Here is a tiny trained network, its code and every weight. The questions are about switching its units off for an input and a target symbol, where a switched-off unit gives its printed mean instead of its output.

import numpy as np


def w(rows, s, z=0):
    codes = np.array(rows[::2]) - 128.0
    scale = np.full(codes.shape[1], s)
    scale[-1] = z or s
    return codes * scale


def norm(h):
    return h / np.sqrt((h * h).mean(-1, keepdims=True) + 1e-5)


def f(y):
    return y / 2 * (1 + np.tanh(0.7978845608 * (y + 0.044715 * y**3)))


def softmax(a):
    e = np.exp(a - a.max(-1, keepdims=True))
    return e / e.sum(-1, keepdims=True)


def log_softmax(a):
    a = a - a.max(-1, keepdims=True)
    return a - np.log(np.exp(a).sum(-1, keepdims=True))


def net(x, mask):
    ids = ['αβγεηλμξπστψ'.index(c) for c in x.split()]
    T = len(ids)
    res = E[ids] + P[:T]
    r = norm(res)
    for j in range(2):
        rows = slice(4 * j, 4 * j + 4)
        q, k, v = (r @ M[0][rows].T for M in (Q, K, V))
        z = softmax(np.where(np.tri(T) > 0, q @ k.T / 4**0.5, -1e9)) @ v
        o = O[0][rows]
        res = res + np.where(mask[j], z, o[:, -1]) @ o[:, :-1]
    y = f(norm(res) @ A[0][:, :-1].T + A[0][:, -1])
    res = res + np.where(mask[2:10], y, B[0][:, -1]) @ B[0][:, :-1]
    return log_softmax(norm(res)[-1] @ U[:, :-1].T + U[:, -1])


Q, K, V, O, A, B = {}, {}, {}, {}, {}, {}
E = w([
[138,179,194,148,130,70,136,177],'α',
[191,118,136,73,134,128,93,173],'β',
[108,91,153,67,96,95,141,112],'γ',
[87,148,60,77,116,150,98,165],'ε',
[153,153,151,221,113,162,111,183],'η',
[57,94,183,148,86,176,141,145],'λ',
[119,132,92,156,192,95,75,142],'μ',
[141,162,155,126,131,141,59,76],'ξ',
[117,91,102,150,143,103,147,252],'π',
[140,202,94,160,25,99,87,130],'σ',
[113,75,59,155,104,135,126,126],'τ',
[186,67,152,164,114,75,148,147],'ψ',
],0.019)
P = w([
[145,163,101,101,207,225,253,59],'0',
[88,71,136,107,77,112,90,191],'1',
[82,74,133,109,78,104,88,195],'2',
[92,66,136,105,73,98,86,184],'3',
[80,60,138,104,73,99,84,189],'4',
[84,58,139,108,76,97,80,191],'5',
[84,55,139,106,75,95,76,191],'6',
[84,66,129,113,77,103,79,185],'7',
],0.0066)
Q[0] = w([
[174,93,142,126,139,112,113,128],'h0',
[75,109,123,106,49,91,85,132],'h0',
[123,117,154,158,94,68,54,187],'h0',
[123,16,105,175,94,111,72,122],'h0',
[145,187,136,104,214,188,181,76],'h1',
[104,125,154,129,86,94,35,145],'h1',
[85,125,106,133,1,102,34,192],'h1',
[99,108,138,140,104,124,57,165],'h1',
],0.0087)
K[0] = w([
[145,96,94,121,125,107,161,120],'h0',
[100,189,121,86,201,188,207,21],'h0',
[254,190,136,161,214,166,195,36],'h0',
[111,73,86,145,163,196,166,79],'h0',
[84,12,108,136,51,87,45,185],'h1',
[135,157,137,140,169,140,232,89],'h1',
[115,206,141,121,246,250,252,87],'h1',
[182,144,114,81,137,242,182,129],'h1',
],0.0065)
V[0] = w([
[135,95,115,66,120,38,188,3],'h0',
[232,52,150,195,143,155,105,117],'h0',
[115,117,110,163,135,206,199,50],'h0',
[87,122,118,209,191,85,121,113],'h0',
[194,82,82,115,179,92,142,238],'h1',
[200,225,118,145,104,78,71,146],'h1',
[113,89,17,136,98,132,40,136],'h1',
[171,183,97,29,234,199,154,43],'h1',
],0.006)
O[0] = w([
[149,75,116,107,84,2,111,95,93],'h0',
[222,101,156,192,115,172,116,68,39],'h0',
[157,124,90,170,121,105,140,70,206],'h0',
[76,132,122,209,199,48,104,101,108],'h0',
[178,122,68,110,183,88,177,173,89],'h1',
[183,193,121,155,110,51,74,145,214],'h1',
[106,89,17,129,92,149,77,140,110],'h1',
[147,175,119,70,197,172,109,63,254],'h1',
],0.0072,0.0038)
A[0] = w([
[156,171,94,114,114,142,234,92,240],'n0',
[144,194,97,126,58,118,171,97,121],'n1',
[18,88,194,89,111,155,167,81,86],'n2',
[162,202,44,152,198,80,144,142,1],'n3',
[123,202,178,136,143,86,180,152,80],'n4',
[130,190,255,143,173,95,119,171,162],'n5',
[87,97,90,107,150,125,124,184,118],'n6',
[174,116,129,65,114,183,104,112,125],'n7',
],0.0082,0.0029)
B[0] = w([
[126,52,174,105,44,51,55,149,150],'n0',
[79,43,175,129,190,127,94,254,228],'n1',
[148,113,151,152,186,75,89,150,156],'n2',
[125,79,182,124,190,94,81,148,170],'n3',
[80,87,37,81,98,152,158,129,179],'n4',
[138,180,87,138,117,140,192,51,255],'n5',
[171,110,117,128,147,158,175,65,185],'n6',
[142,106,136,175,101,192,154,126,144],'n7',
],0.0065,0.0044)
U = w([
[89,206,112,135,127,74,216,112,181],'α',
[220,139,152,88,139,166,111,155,135],'β',
[92,74,171,52,108,55,118,92,27],'γ',
[30,145,54,49,135,197,114,139,5],'ε',
[148,175,101,254,129,202,148,125,84],'η',
[19,91,200,172,138,167,139,127,175],'λ',
[102,139,87,167,231,71,71,109,149],'μ',
[125,176,136,141,103,174,70,5,41],'ξ',
[111,93,92,160,168,116,191,250,51],'π',
[101,158,114,160,61,84,64,181,217],'σ',
[91,62,22,199,78,134,146,43,133],'τ',
[206,68,137,188,111,68,158,120,116],'ψ',
],0.009,0.0032)

Each question gives the input, a string of symbols that net reads in full, and the target symbol t.
The units are the heads (4 rows each of Q, K, V and O) and the neurons (one row each of A and B). Each row of codes is followed by its name. A weight is (code - 128) times the scale printed after its matrix; where a second scale follows, it is the last column's (O, A, B and U).
mask holds one flag per unit, heads first, then neurons. A switched-off unit (its flag False) gives its mean, the last column of its rows in O or B, instead of its output. The means were averaged over made-up inputs and are rounded, as every weight is.
A unit's drop is (log p(t) with every unit on - log p(t) with that unit switched off) / (log p(t) with every unit on - log p(t) with every unit switched off).
The circuit of an input: a set's keep is (log p(t) with only the set's units on - log p(t) with every unit switched off) / (log p(t) with every unit on - log p(t) with every unit switched off). Starting from all 10 units, units are removed one at a time, each time the one whose removal leaves the highest keep (on an exact tie, the one counted first), for as long as the keep stays at least 0.8.
circuit, biggest first: the units of the circuit, biggest drop first
k most important neurons: the k neurons with the biggest drops, biggest first
heads that matter: for each layer, one digit per head in row order, 1 if its drop is at least 0.15 and else 0, layers parted by /
drop of u: that unit's drop, to one decimal
input ε σ μ τ λ β σ β, target ε: circuit, biggest first -> [h1]
input α γ μ σ ε μ, target α: circuit, biggest first -> [h1 n5]
input α μ μ σ ε σ η σ, target α: 2 most important neurons -> [n5 n4]
input ψ μ ε σ σ ε σ σ, target ψ: circuit, biggest first -> [h0 h1]
input σ η σ σ σ η σ ξ, target σ: heads that matter -> 01
input μ σ ε μ μ η σ α, target μ: heads that matter -> 11
input σ σ β, target σ: heads that matter -> 01
input μ π ε, target μ: heads that matter -> 10
input ξ σ β σ σ α β, target ξ: circuit, biggest first -> [h1 n1]
input α μ σ σ σ μ λ, target α: 2 most important neurons -> [n5 n1]
input μ μ τ ε μ α λ, target μ: circuit, biggest first -> [n2 h0 h1]
input μ μ α σ γ, target μ: circuit, biggest first -> [h0 h1]
input β μ τ, target β: circuit, biggest first -> [h1 h0]
input γ σ σ σ α, target γ: circuit, biggest first -> [h0]
input α σ α σ σ σ ε, target α: 2 most important neurons -> [n5 n1]
input π σ σ π β σ α σ, target π: circuit, biggest first -> [h1 n1]
input α μ ψ α, target α: 2 most important neurons -> [n5 n4]
input γ σ σ λ σ μ σ, target γ: circuit, biggest first -> [h0 h1]
input σ σ σ λ ε, target σ: drop of h1 -> 1.6
input ξ λ α λ σ, target ξ: circuit, biggest first -> [h1]
input ε α σ, target ε: drop of h0 -> 0.3
input α μ σ α γ σ α η, target α: drop of h1 -> 0.6
